Below are the code and all the weights of a small trained network. Each question names an input and a class and asks about switching units off, where a switched-off unit gives its printed mean instead of its output.

import numpy as np


def w(rows, s, z=0):
    codes = np.array(rows[::2]) - 128.0
    scale = np.full(codes.shape[1], s)
    scale[-1] = z or s
    return codes * scale


def norm(h):
    return h / np.sqrt((h * h).mean(-1, keepdims=True) + 1e-5)


def f(y):
    return y / 2 * (1 + np.tanh(0.7978845608 * (y + 0.044715 * y**3)))


def log_softmax(a):
    a = a - a.max(-1, keepdims=True)
    return a - np.log(np.exp(a).sum(-1, keepdims=True))


def net(x, mask):
    res = np.array(x, float).reshape(1, 8) / 4 @ E
    u = 0
    for l in range(3):
        y = f(norm(res) @ A[l][:, :-1].T + A[l][:, -1])
        res = res + np.where(mask[u : u + 7], y, B[l][:, -1]) @ B[l][:, :-1]
        u += 7
    return log_softmax(norm(res)[-1] @ U[:, :-1].T + U[:, -1])


A, B = {}, {}
E = w([
[126,130,131,128,123,125,125,130,131,131],'x0',
[110,122,34,110,157,99,185,252,149,149],'x1',
[128,124,129,121,126,125,135,124,128,127],'x2',
[134,126,133,124,129,130,138,129,126,123],'x3',
[125,147,133,16,124,166,42,151,82,100],'x4',
[128,135,120,130,127,132,136,125,122,120],'x5',
[213,154,119,137,135,36,90,130,104,87],'x6',
[129,126,127,136,136,131,120,130,122,133],'x7',
],0.021)
A[0] = w([
[193,113,112,139,138,65,146,107,112,151,79],'0.n0',
[158,142,152,254,89,97,202,10,176,188,148],'0.n1',
[91,86,156,135,94,247,148,68,113,135,83],'0.n2',
[85,118,129,159,179,149,177,114,135,162,57],'0.n3',
[112,144,20,70,128,116,147,250,105,162,2],'0.n4',
[117,130,159,146,144,137,200,111,137,168,95],'0.n5',
[121,100,55,214,147,71,229,196,173,147,106],'0.n6',
],0.0093,0.0073)
B[0] = w([
[195,178,120,208,199,121,123,78,185,68,151],'0.n0',
[51,2,109,68,195,123,98,246,113,7,251],'0.n1',
[96,179,94,13,215,122,150,116,112,167,193],'0.n2',
[122,98,35,157,70,140,130,139,128,142,150],'0.n3',
[77,49,166,156,172,143,115,169,122,16,192],'0.n4',
[77,119,110,202,83,147,146,158,139,97,155],'0.n5',
[131,242,179,154,102,101,125,86,169,239,232],'0.n6',
],0.0097,0.013)
A[1] = w([
[153,198,138,88,111,153,90,42,81,166,100],'1.n0',
[126,156,125,92,70,176,169,89,131,187,38],'1.n1',
[143,95,108,158,75,119,122,149,144,99,121],'1.n2',
[204,122,142,123,77,109,98,68,101,106,28],'1.n3',
[163,78,124,167,122,145,122,102,170,130,80],'1.n4',
[127,190,111,180,111,92,170,109,182,231,101],'1.n5',
[51,120,162,129,123,249,158,147,152,154,255],'1.n6',
],0.014,0.0049)
B[1] = w([
[203,215,217,159,80,243,217,148,131,197,171],'1.n0',
[151,203,194,164,215,138,215,166,164,174,138],'1.n1',
[85,188,184,85,141,117,142,74,42,154,137],'1.n2',
[183,41,10,232,67,98,126,157,60,143,151],'1.n3',
[57,182,140,121,171,132,107,132,82,101,127],'1.n4',
[215,169,109,187,30,71,178,134,182,175,186],'1.n5',
[51,1,28,79,54,160,87,71,133,192,252],'1.n6',
],0.0095,0.016)
A[2] = w([
[165,82,146,145,146,97,113,155,102,36,6],'2.n0',
[82,81,94,170,199,145,118,122,96,76,188],'2.n1',
[130,164,172,80,164,168,149,101,171,206,7],'2.n2',
[117,166,151,110,174,152,107,141,125,113,115],'2.n3',
[161,153,181,136,166,26,110,197,137,56,159],'2.n4',
[250,180,160,152,165,132,122,138,98,94,2],'2.n5',
[129,159,73,59,155,113,107,191,116,142,39],'2.n6',
],0.014,0.0068)
B[2] = w([
[52,233,186,116,133,132,55,55,13,167,183],'2.n0',
[118,112,158,38,145,113,100,106,101,73,238],'2.n1',
[146,239,180,137,184,179,128,122,145,202,152],'2.n2',
[138,174,90,104,100,88,189,80,95,138,136],'2.n3',
[151,253,170,175,206,173,134,65,146,110,247],'2.n4',
[128,21,93,132,71,61,142,183,132,79,181],'2.n5',
[30,129,190,168,176,88,82,55,65,77,150],'2.n6',
],0.013,0.012)
U = w([
[36,10,102,49,164,151,102,142,138,90,254],'0',
[101,212,184,155,206,94,73,76,70,59,193],'1',
[99,95,51,181,56,110,176,153,194,225,30],'2',
[226,221,117,206,188,89,168,141,223,122,23],'3',
[140,178,160,82,122,233,137,118,121,217,127],'4',
[250,137,153,165,45,123,104,161,64,106,64],'5',
],0.019,0.0029)

Each question gives the input, the list of numbers given to net, and the class t.
The units are the neurons (one row each of A and B). Each row of codes is followed by its name. A weight is (code - 128) times the scale printed after its matrix; where a second scale follows, it is the last column's (A, B and U).
mask holds one flag per neuron, layer by layer. A switched-off neuron (its flag False) gives its mean, the last column of its row in B, instead of its output. The means were averaged over made-up inputs and are rounded, as every weight is.
A unit's drop is (log p(t) with every unit on - log p(t) with that unit switched off) / (log p(t) with every unit on - log p(t) with every unit switched off).
The circuit of an input: a set's keep is (log p(t) with only the set's units on - log p(t) with every unit switched off) / (log p(t) with every unit on - log p(t) with every unit switched off). Starting from the 12 units with the biggest drops (on a tie, the unit counted first), units are removed one at a time, each time the one whose removal leaves the highest keep (on an exact tie, the one counted first), for as long as the keep stays at least 0.8.
circuit, biggest first: the units of the circuit, biggest drop first
top k neurons: the k neurons with the biggest drops, biggest first
drop of u: that unit's drop, to one decimal
input [-1,-4,-7,-8,-8,-4,-6,-8], class 0: circuit, biggest first	(0.n1)
input [-8,-4,-2,3,1,2,-1,-4], class 4: circuit, biggest first	(0.n4; 1.n0)
input [-1,5,0,5,0,5,-8,-5], class 2: top 2 neurons	(0.n1; 0.n6)
input [-1,0,1,2,5,-6,-8,-6], class 4: top 2 neurons	(0.n1; 0.n4)
input [3,6,-3,-4,8,1,1,-4], class 1: top 3 neurons	(1.n6; 2.n6; 0.n1)
input [-4,4,-2,4,0,-8,8,-6], class 3: top 2 neurons	(0.n1; 0.n6)
input [1,8,1,2,0,6,1,7], class 3: top 3 neurons	(0.n6; 0.n1; 1.n6)
input [-5,7,-8,-2,0,1,4,-8], class 3: top 2 neurons	(0.n6; 0.n1)
input [-8,-6,4,-5,0,8,-3,-5], class 0: top 2 neurons	(0.n6; 0.n1)
input [7,-1,6,-4,3,-6,-7,-3], class 4: top 2 neurons	(0.n1; 0.n4)
input [-2,8,-3,-1,0,6,2,-5], class 3: top 3 neurons	(0.n6; 0.n1; 1.n6)
input [-4,-1,-1,8,1,6,6,-2], class 5: top 2 neurons	(0.n1; 0.n4)
input [5,-5,6,-3,1,-1,1,-7], class 5: top 2 neurons	(0.n4; 1.n0)
input [-4,-7,3,-3,6,2,0,5], class 4: circuit, biggest first	(1.n0)
input [1,-4,-1,7,2,-5,7,2], class 5: drop of 0.n1	1.0
input [4,0,6,0,7,0,-2,-8], class 4: drop of 0.n1	3.3
input [0,-4,-6,-5,5,-5,2,-6], class 5: drop of 0.n1	0.7
